Each row has a name. Each question is about the rows just above it.

4.09,6.48,8.56,-5.35,-2.45,-1.93,2.07 : E
-6.94,2.53,-6.29,-3.08,-2.91,-7.75,1.48 : A
-2.16,4.10,3.60,-1.43,8.20,0.00,3.06 : K
7.89,-2.63,0.39,-8.38,4.30,-2.05,1.77 : M
The entry that follows 3.60:  -1.43
What comes right after 4.10 in the named rows?  3.60
The entry that follows -6.29:  -3.08

-5.86,4.21,-3.99,3.21,-7.00,-8.05,9.02,-2.10,-4.12,-6.35,-4.54,-4.57 -> U
-5.86,4.21,-3.99,3.21,-7.00,1.37,9.02,-2.10,6.98,1.36,5.58,0.83 -> F
-7.19,-4.42,3.67,-2.08,7.43,-7.20,-7.50,7.44,0.18,-8.04,-2.36,-6.36 -> Z
The entry that follows 1.37:  9.02
Right after -2.08 comes  7.43
What comes right after -8.04 in the named rows?  -2.36
What comes right after -7.20 in the named rows?  -7.50

-6.83,-6.61,-7.14,-6.11,5.03,-1.02,-6.52,3.98,-6.80,6.64,-7.27,4.54,4.76,5.44,-6.57,6.74,6.14,-6.53,-7.04,-6.62,5.49,-7.12  Y
-6.81,-7.22,-6.75,-7.10,7.11,-0.74,-7.04,6.43,-6.46,6.38,-6.42,6.78,6.44,7.04,-6.82,6.28,6.71,-7.06,-6.09,-6.87,7.47,-7.11  H
4.91,4.52,4.86,5.58,6.85,1.20,6.19,6.44,5.24,6.13,5.42,7.30,6.12,6.22,1.18,5.86,7.01,5.82,6.58,5.00,6.78,5.08  G
-7.10,4.75,3.88,5.64,6.91,1.17,4.50,5.39,3.36,5.70,5.75,-7.12,6.95,6.78,5.66,4.84,5.64,5.24,6.24,5.28,4.64,2.98  L
-7.11,-7.50,-7.95,-7.56,6.92,-1.26,-6.53,5.57,-7.33,6.33,-6.94,6.11,5.84,7.09,-6.97,7.17,7.18,-6.62,-6.20,-7.87,6.77,-7.92  S
Right after 5.82 comes  6.58
The entry that follows 6.14:  -6.53
The entry that follows -0.74:  -7.04
What comes right after 4.50 in the named rows?  5.39
The entry that follows 1.17:  4.50

1.59,-3.00,7.32,3.44,2.85,-0.74,-5.52,-6.74,2.37,2.54,-3.23,-0.46,2.98,-3.12,5.23,-2.55,-1.28,-1.55,-5.37,-3.75,-1.74,5.99,3.53,-0.53,2.55,2.54,-0.84,-0.77,3.28,2.43,2.40  Zedu
-5.58,2.47,2.55,1.88,2.92,1.28,0.14,-5.24,-2.81,0.21,-0.53,-1.45,0.01,0.02,1.16,1.59,-0.22,1.86,-3.42,-8.14,-1.37,3.39,2.54,0.94,1.29,-0.35,0.96,0.47,-2.09,-3.76,-4.27  kimud
1.59,-3.00,7.32,3.44,2.85,-0.74,-5.52,-6.74,2.37,2.54,-3.23,-0.46,2.98,-3.12,5.23,-2.55,-1.28,-1.55,-5.37,-3.75,-1.74,5.99,3.53,-0.53,1.57,2.54,-0.45,4.09,0.05,4.29,-6.72  Rodok
-5.58,2.47,2.55,1.88,2.92,1.28,0.14,-5.24,-2.81,0.21,-0.53,-1.45,0.01,0.02,1.16,1.59,-0.22,1.86,-3.42,-8.14,-5.05,3.39,2.54,0.94,1.29,-0.35,0.96,0.47,-2.09,2.53,-4.27  tal
Which row holds -5.58,2.47,2.55,1.88,2.92,1.28,0.14,-5.24,-2.81,0.21,-0.53,-1.45,0.01,0.02,1.16,1.59,-0.22,1.86,-3.42,-8.14,-5.05,3.39,2.54,0.94,1.29,-0.35,0.96,0.47,-2.09,2.53,-4.27?  tal
1.59,-3.00,7.32,3.44,2.85,-0.74,-5.52,-6.74,2.37,2.54,-3.23,-0.46,2.98,-3.12,5.23,-2.55,-1.28,-1.55,-5.37,-3.75,-1.74,5.99,3.53,-0.53,1.57,2.54,-0.45,4.09,0.05,4.29,-6.72 is in which row?  Rodok

0.15,-2.62,1.01,-2.27,0.47,4.25,-9.08 -> mulog
0.15,-2.62,1.01,-0.24,-0.66,-1.47,-2.19 -> razo
0.15,-2.62,-9.07,-2.27,0.47,1.86,-1.95 -> vegid
The entry that follows -0.66:  -1.47
Right after 4.25 comes  -9.08
What comes right after -0.24 in the named rows?  -0.66

